Below is a small trained network, with its code and all its weights. Each question gives an input and a target symbol and asks what happens when units are switched off, that is, made to give their printed mean instead of their output.

import numpy as np


def w(rows, s, z=0):
    codes = np.array(rows[::2]) - 128.0
    scale = np.full(codes.shape[1], s)
    scale[-1] = z or s
    return codes * scale


def norm(h):
    return h / np.sqrt((h * h).mean(-1, keepdims=True) + 1e-5)


def f(y):
    return np.maximum(y, 0)


def softmax(a):
    e = np.exp(a - a.max(-1, keepdims=True))
    return e / e.sum(-1, keepdims=True)


def log_softmax(a):
    a = a - a.max(-1, keepdims=True)
    return a - np.log(np.exp(a).sum(-1, keepdims=True))


def net(x, mask):
    ids = ['αδηθλξφ'.index(c) for c in x.split()]
    T = len(ids)
    res = E[ids] + P[:T]
    r = norm(res)
    for j in range(3):
        rows = slice(2 * j, 2 * j + 2)
        q, k, v = (r @ M[0][rows].T for M in (Q, K, V))
        z = softmax(np.where(np.tri(T) > 0, q @ k.T / 2**0.5, -1e9)) @ v
        o = O[0][rows]
        res = res + np.where(mask[j], z, o[:, -1]) @ o[:, :-1]
    y = f(norm(res) @ A[0][:, :-1].T + A[0][:, -1])
    res = res + np.where(mask[3:7], y, B[0][:, -1]) @ B[0][:, :-1]
    return log_softmax(norm(res)[-1] @ U[:, :-1].T + U[:, -1])


Q, K, V, O, A, B = {}, {}, {}, {}, {}, {}
E = w([
[115,106,189,176,137,111,148,19,102,144],'α',
[102,69,97,68,125,164,163,125,114,4],'δ',
[174,106,118,62,128,163,113,53,155,64],'η',
[156,146,116,232,113,114,183,75,48,132],'θ',
[158,71,247,76,147,117,164,50,111,159],'λ',
[173,104,189,183,205,157,44,157,159,111],'ξ',
[109,69,217,158,148,62,196,179,71,79],'φ',
],0.014)
P = w([
[143,123,142,167,49,188,150,137,173,121],'0',
[102,207,179,140,121,143,134,139,167,80],'1',
[122,112,167,143,158,139,74,101,59,90],'2',
[96,170,165,137,214,102,110,99,114,97],'3',
[145,45,174,146,145,125,171,167,180,124],'4',
[108,177,171,161,80,65,9,118,165,130],'5',
[136,69,107,118,74,75,104,167,165,183],'6',
],0.016)
Q[0] = w([
[142,168,161,135,243,193,210,75,102,51],'head 0',
[153,19,85,161,148,183,215,141,201,156],'head 0',
[118,133,110,98,113,125,191,62,72,107],'head 1',
[98,170,119,157,155,128,66,142,100,96],'head 1',
[126,203,163,125,216,174,149,96,83,69],'head 2',
[92,222,163,66,80,85,3,110,59,138],'head 2',
],0.037)
K[0] = w([
[131,147,162,146,35,153,155,159,201,122],'head 0',
[89,224,132,114,183,116,174,154,182,120],'head 0',
[115,123,104,171,110,147,144,144,195,124],'head 1',
[131,80,99,116,122,130,99,100,111,164],'head 1',
[159,109,151,175,3,181,120,156,171,130],'head 2',
[170,16,117,141,121,138,68,106,29,119],'head 2',
],0.045)
V[0] = w([
[95,57,138,56,105,114,160,145,103,37],'head 0',
[185,164,127,16,127,151,49,64,189,148],'head 0',
[145,103,91,100,154,121,130,163,87,179],'head 1',
[80,172,156,120,166,118,110,106,78,71],'head 1',
[130,68,251,55,162,107,152,171,152,178],'head 2',
[158,101,82,130,197,130,85,250,148,77],'head 2',
],0.029)
O[0] = w([
[80,25,34,190,138,168,172,152,82,86,167],'head 0',
[195,194,81,53,163,241,74,136,132,123,39],'head 0',
[108,125,128,66,92,142,136,205,134,150,4],'head 1',
[189,91,166,125,188,105,103,136,130,147,179],'head 1',
[5,126,68,206,114,184,45,196,72,139,191],'head 2',
[16,146,127,142,165,170,178,41,211,142,76],'head 2',
],0.013,0.026)
A[0] = w([
[168,89,158,44,98,78,236,122,221,138,15],'neuron 0',
[239,109,157,38,145,176,110,134,147,155,254],'neuron 1',
[94,72,94,142,151,155,211,2,186,136,162],'neuron 2',
[101,99,149,100,187,138,92,185,150,183,41],'neuron 3',
],0.026,0.00092)
B[0] = w([
[172,24,84,60,47,189,152,182,175,225,162],'neuron 0',
[126,154,98,253,159,115,167,100,164,68,184],'neuron 1',
[152,106,221,93,58,151,128,95,14,82,250],'neuron 2',
[48,126,154,161,146,112,52,183,117,146,156],'neuron 3',
],0.017,0.024)
U = w([
[167,90,105,79,103,172,152,135,148,220,148],'α',
[151,151,62,148,171,207,164,101,135,131,60],'δ',
[58,86,124,188,163,117,145,140,121,163,40],'η',
[139,117,105,96,115,253,76,212,63,194,62],'θ',
[180,99,154,117,238,71,94,124,30,141,120],'λ',
[188,113,145,172,13,248,176,152,51,86,251],'ξ',
[105,188,207,96,120,187,104,109,105,154,84],'φ',
],0.0052,0.002)

Each question gives the input, a string of symbols that net reads in full, and the target symbol t.
The units are the heads (2 rows each of Q, K, V and O) and the neurons (one row each of A and B). Each row of codes is followed by its name. A weight is (code - 128) times the scale printed after its matrix; where a second scale follows, it is the last column's (O, A, B and U).
mask holds one flag per unit, heads first, then neurons. A switched-off unit (its flag False) gives its mean, the last column of its rows in O or B, instead of its output. The means were averaged over made-up inputs and are rounded, as every weight is.
A unit's drop is (log p(t) with every unit on - log p(t) with that unit switched off) / (log p(t) with every unit on - log p(t) with every unit switched off).
The circuit of an input: a set's keep is (log p(t) with only the set's units on - log p(t) with every unit switched off) / (log p(t) with every unit on - log p(t) with every unit switched off). Starting from all 7 units, units are removed one at a time, each time the one whose removal leaves the highest keep (on an exact tie, the one counted first), for as long as the keep stays at least 0.8.
units of the circuit, in order: the units of the circuit, biggest drop first
most important unit: the unit with the biggest drop
top k neurons: the k neurons with the biggest drops, biggest first
drop of u: that unit's drop, to one decimal
input η α δ, target δ: units of the circuit, in order	[head 0; neuron 2; neuron 1]
input φ θ φ α ξ α θ, target λ: top 2 neurons	[neuron 2; neuron 0]
input λ λ φ, target θ: units of the circuit, in order	[head 2; head 0]
input η θ ξ φ, target δ: top 2 neurons	[neuron 2; neuron 1]
input λ α η η λ λ θ, target δ: most important unit	head 0
input η δ α, target δ: top 2 neurons	[neuron 2; neuron 1]
input λ ξ η λ θ φ, target δ: top 2 neurons	[neuron 1; neuron 2]
input δ λ η φ θ λ, target δ: units of the circuit, in order	[head 0; neuron 1; neuron 2]
input λ δ α ξ φ φ φ, target φ: units of the circuit, in order	[head 2; head 0]
input α δ θ ξ δ δ, target α: units of the circuit, in order	[head 2; neuron 0]
input φ λ λ ξ λ η θ, target φ: units of the circuit, in order	[head 0; head 2]
input θ λ ξ θ, target α: top 2 neurons	[neuron 0; neuron 2]
input θ δ δ ξ θ θ θ, target φ: drop of head 2	0.7
input α λ δ φ α, target θ: drop of head 2	0.8
input δ α ξ θ α, target λ: drop of neuron 2	0.1
